Below is a small trained network, with its code and all its weights. Each question gives an input and a class and asks what happens when units are switched off, that is, made to give their printed mean instead of their output.

import numpy as np


def w(rows, s, z=0):
    codes = np.array(rows[::2]) - 128.0
    scale = np.full(codes.shape[1], s)
    scale[-1] = z or s
    return codes * scale


def f(y):
    return np.maximum(y, 0)


def log_softmax(a):
    a = a - a.max(-1, keepdims=True)
    return a - np.log(np.exp(a).sum(-1, keepdims=True))


def net(x, mask):
    res = np.array(x, float).reshape(1, 6) / 4 @ E
    y = f(res @ A[0][:, :-1].T + A[0][:, -1])
    res = res + np.where(mask, y, B[0][:, -1]) @ B[0][:, :-1]
    return log_softmax(res[-1] @ U[:, :-1].T + U[:, -1])


A, B = {}, {}
E = w([
[119,70,98,109,52,56],'x0',
[103,61,111,140,187,49],'x1',
[193,157,85,223,140,89],'x2',
[171,84,115,95,74,159],'x3',
[156,125,186,91,237,88],'x4',
[1,165,106,214,202,125],'x5',
],0.0098)
A[0] = w([
[204,178,196,113,165,185,157],'N0',
[47,179,164,78,123,162,135],'N1',
[39,92,142,93,104,192,175],'N2',
[105,68,199,102,162,36,131],'N3',
[160,222,134,198,183,101,154],'N4',
[218,85,115,139,155,109,165],'N5',
[147,67,115,52,51,79,199],'N6',
[194,125,128,201,125,95,161],'N7',
[114,166,90,140,23,74,145],'N8',
[138,225,136,178,209,116,133],'N9',
[81,106,48,174,254,37,160],'N10',
[100,86,2,235,134,97,255],'N11',
],0.011,0.0066)
B[0] = w([
[167,176,184,127,115,179,210],'N0',
[22,137,164,82,184,138,185],'N1',
[106,107,177,39,156,112,193],'N2',
[230,96,173,15,254,122,193],'N3',
[12,152,86,85,165,196,213],'N4',
[92,66,127,107,124,226,192],'N5',
[146,26,119,175,181,147,231],'N6',
[33,171,176,82,63,161,186],'N7',
[86,107,37,212,126,163,187],'N8',
[47,138,31,137,170,141,218],'N9',
[177,91,112,83,103,251,247],'N10',
[130,130,157,215,50,139,237],'N11',
],0.0083,0.015)
U = w([
[21,104,77,130,108,170,183],'0',
[234,58,112,80,131,140,152],'1',
[142,188,102,141,101,104,48],'2',
[96,116,116,215,82,61,84],'3',
[160,170,220,77,67,177,236],'4',
[85,111,160,11,155,114,199],'5',
[78,200,98,122,135,130,3],'6',
],0.012,0.0042)

Each question gives the input, the list of numbers given to net, and the class t.
The units are the neurons (one row each of A and B). Each row of codes is followed by its name. A weight is (code - 128) times the scale printed after its matrix; where a second scale follows, it is the last column's (A, B and U).
mask holds one flag per neuron, in row order. A switched-off neuron (its flag False) gives its mean, the last column of its row in B, instead of its output. The means were averaged over made-up inputs and are rounded, as every weight is.
A unit's drop is (log p(t) with every unit on - log p(t) with that unit switched off) / (log p(t) with every unit on - log p(t) with every unit switched off).
The circuit of an input: a set's keep is (log p(t) with only the set's units on - log p(t) with every unit switched off) / (log p(t) with every unit on - log p(t) with every unit switched off). Starting from all 12 units, units are removed one at a time, each time the one whose removal leaves the highest keep (on an exact tie, the one counted first), for as long as the keep stays at least 0.8.
units of the circuit, in order: the units of the circuit, biggest drop first
most important unit: the unit with the biggest drop
top k neurons: the k neurons with the biggest drops, biggest first
drop when u is switched off: that unit's drop, to one decimal
input [-5,1,-5,3,2,1], class 5: most important unit => N11
input [4,1,7,2,0,-7], class 0: units of the circuit, in order => (N7 N8)
input [-1,3,6,-7,0,-7], class 0: top 2 neurons => (N4 N5)
input [3,7,7,2,-7,-8], class 0: top 2 neurons => (N5 N7)
input [4,-8,4,8,2,-3], class 1: top 3 neurons => (N6 N4 N9)
input [-4,5,8,2,7,-4], class 5: top 2 neurons => (N3 N8)
input [4,-5,7,7,-3,-8], class 0: top 3 neurons => (N8 N7 N3)
input [-1,3,-3,-5,-8,-7], class 1: top 2 neurons => (N4 N9)
input [2,-8,-2,8,3,-3], class 1: top 4 neurons => (N6 N7 N11 N4)
input [6,5,5,-7,2,-3], class 1: top 2 neurons => (N3 N10)
input [2,-7,-5,8,4,-3], class 1: top 3 neurons => (N6 N7 N4)
input [1,0,7,5,4,-4], class 4: top 2 neurons => (N7 N9)
input [5,6,2,-4,4,0], class 1: drop when N6 is switched off => 0.0
input [-2,0,-7,7,-6,2], class 5: units of the circuit, in order => (N2)
input [3,7,2,1,-7,0], class 3: drop when N9 is switched off => 0.1
input [-4,-4,-5,6,-4,6], class 5: drop when N2 is switched off => 0.2
